Below is a small trained network, with its code and all its weights. Each question gives an input and a class and asks what happens when units are switched off, that is, made to give their printed mean instead of their output.

import numpy as np


def w(rows, s, z=0):
    codes = np.array(rows[::2]) - 128.0
    scale = np.full(codes.shape[1], s)
    scale[-1] = z or s
    return codes * scale


def f(y):
    return y / 2 * (1 + np.tanh(0.7978845608 * (y + 0.044715 * y**3)))


def log_softmax(a):
    a = a - a.max(-1, keepdims=True)
    return a - np.log(np.exp(a).sum(-1, keepdims=True))


def net(x, mask):
    res = np.array(x, float).reshape(1, 7) / 4 @ E
    y = f(res @ A[0][:, :-1].T + A[0][:, -1])
    res = res + np.where(mask, y, B[0][:, -1]) @ B[0][:, :-1]
    return log_softmax(res[-1] @ U[:, :-1].T + U[:, -1])


A, B = {}, {}
E = w([
[6,121,140,77],'x0',
[125,133,135,138],'x1',
[126,130,132,133],'x2',
[131,120,116,112],'x3',
[128,127,127,126],'x4',
[149,181,159,54],'x5',
[95,180,53,141],'x6',
],0.017)
A[0] = w([
[96,191,164,86,68],'n1',
[152,167,79,153,107],'n2',
[9,165,83,109,2],'n3',
[116,170,154,86,53],'n4',
[144,91,142,130,200],'n5',
[158,144,138,120,88],'n6',
[125,146,147,139,104],'n7',
[73,214,68,137,67],'n8',
[102,163,93,115,129],'n9',
[105,244,3,155,176],'n10',
[166,102,146,150,183],'n11',
[134,98,121,168,129],'n12',
[155,143,126,113,73],'n13',
[35,113,170,96,151],'n14',
[154,168,195,81,71],'n15',
[68,114,150,96,134],'n16',
[115,171,150,90,54],'n17',
[69,197,66,135,59],'n18',
[145,149,78,137,111],'n19',
[154,169,86,141,85],'n20',
[238,243,153,80,135],'n21',
[119,199,166,64,24],'n22',
[154,147,98,143,100],'n23',
[81,66,119,144,122],'n24',
[169,57,132,177,219],'n25',
[59,140,130,118,175],'n26',
[199,66,64,216,218],'n27',
[114,136,151,148,131],'n28',
[164,144,99,160,131],'n29',
[61,52,119,161,109],'n30',
[152,144,163,116,132],'n31',
[95,104,55,194,109],'n32',
[207,179,140,118,100],'n33',
[60,53,121,162,110],'n34',
],0.017,0.0064)
B[0] = w([
[177,122,159,82,170],'n1',
[91,181,139,118,168],'n2',
[177,35,79,81,226],'n3',
[146,143,167,89,156],'n4',
[153,103,144,149,160],'n5',
[123,129,106,151,146],'n6',
[124,130,120,122,127],'n7',
[196,79,67,103,193],'n8',
[159,103,103,115,163],'n9',
[169,237,65,137,241],'n10',
[175,99,117,142,179],'n11',
[149,139,152,115,160],'n12',
[116,134,117,150,140],'n13',
[62,132,187,73,224],'n14',
[57,153,78,79,176],'n15',
[103,128,164,100,192],'n16',
[154,142,159,99,153],'n17',
[184,86,51,95,191],'n18',
[110,159,130,122,157],'n19',
[110,172,155,167,160],'n20',
[120,90,94,255,236],'n21',
[164,148,180,64,174],'n22',
[115,158,144,126,155],'n23',
[103,122,119,182,178],'n24',
[211,90,172,134,208],'n25',
[116,73,123,118,197],'n26',
[210,133,191,37,253],'n27',
[119,117,131,124,133],'n28',
[130,161,140,104,175],'n29',
[81,114,119,199,197],'n30',
[112,122,78,123,154],'n31',
[70,168,62,32,199],'n32',
[120,105,83,193,196],'n33',
[78,113,122,197,197],'n34',
],0.043,0.023)
U = w([
[214,80,153,60,223],'0',
[118,34,73,223,240],'1',
[38,16,203,152,9],'2',
[53,108,191,25,162],'3',
[185,254,158,87,86],'4',
[132,212,60,216,2],'5',
[97,52,60,97,69],'6',
],0.0091,0.0037)

Each question gives the input, the list of numbers given to net, and the class t.
The units are the neurons (one row each of A and B). Each row of codes is followed by its name. A weight is (code - 128) times the scale printed after its matrix; where a second scale follows, it is the last column's (A, B and U).
mask holds one flag per neuron, in row order. A switched-off neuron (its flag False) gives its mean, the last column of its row in B, instead of its output. The means were averaged over made-up inputs and are rounded, as every weight is.
A unit's drop is (log p(t) with every unit on - log p(t) with that unit switched off) / (log p(t) with every unit on - log p(t) with every unit switched off).
The circuit of an input: a set's keep is (log p(t) with only the set's units on - log p(t) with every unit switched off) / (log p(t) with every unit on - log p(t) with every unit switched off). Starting from the 12 units with the biggest drops (on a tie, the unit counted first), units are removed one at a time, each time the one whose removal leaves the highest keep (on an exact tie, the one counted first), for as long as the keep stays at least 0.8.
circuit, biggest first: the units of the circuit, biggest drop first
most important unit: the unit with the biggest drop
top k neurons: the k neurons with the biggest drops, biggest first
drop of u: that unit's drop, to one decimal
input [7,-2,-5,8,2,-8,1], class 6: most important unit => n32
input [0,-3,-5,-4,-4,1,5], class 5: top 3 neurons => (n27; n10; n14)
input [8,-4,0,8,3,0,6], class 6: top 2 neurons => (n27; n25)
input [0,7,-5,3,-7,3,1], class 5: circuit, biggest first => (n27; n3)
input [1,5,3,-1,-7,0,3], class 6: top 3 neurons => (n27; n25; n22)
input [-8,-3,-1,-8,8,-2,1], class 4: top 3 neurons => (n27; n3; n2)
input [3,6,8,5,-3,-5,1], class 6: top 2 neurons => (n21; n32)
input [1,-5,-3,6,-3,-3,8], class 6: top 4 neurons => (n3; n18; n8; n32)
input [0,7,3,-6,-4,-5,1], class 4: top 2 neurons => (n3; n21)
input [-2,3,-4,-3,1,8,-3], class 1: top 2 neurons => (n21; n10)
input [-4,3,1,0,8,0,1], class 4: top 2 neurons => (n3; n27)
input [-8,-1,-7,5,-2,3,0], class 1: top 3 neurons => (n21; n10; n33)
input [1,-5,0,-3,-5,-5,-5], class 2: top 2 neurons => (n10; n21)
input [-5,4,-5,-5,5,7,-1], class 1: circuit, biggest first => (n21)
input [0,-3,0,-5,5,4,-1], class 1: top 2 neurons => (n10; n27)
input [-7,-4,-4,5,5,1,2], class 5: top 2 neurons => (n21; n33)
input [-1,7,7,3,6,8,-7], class 1: top 2 neurons => (n21; n10)
input [6,0,-3,-2,8,7,-1], class 3: drop of n14 => 0.2
input [4,-5,-2,4,6,1,-8], class 3: drop of n21 => 0.5
input [-3,3,5,-7,8,-7,6], class 4: drop of n23 => 0.0
input [1,-8,-7,-4,5,-8,1], class 6: circuit, biggest first => (n32)
input [2,-4,-1,0,5,1,-7], class 3: drop of n21 => 0.5
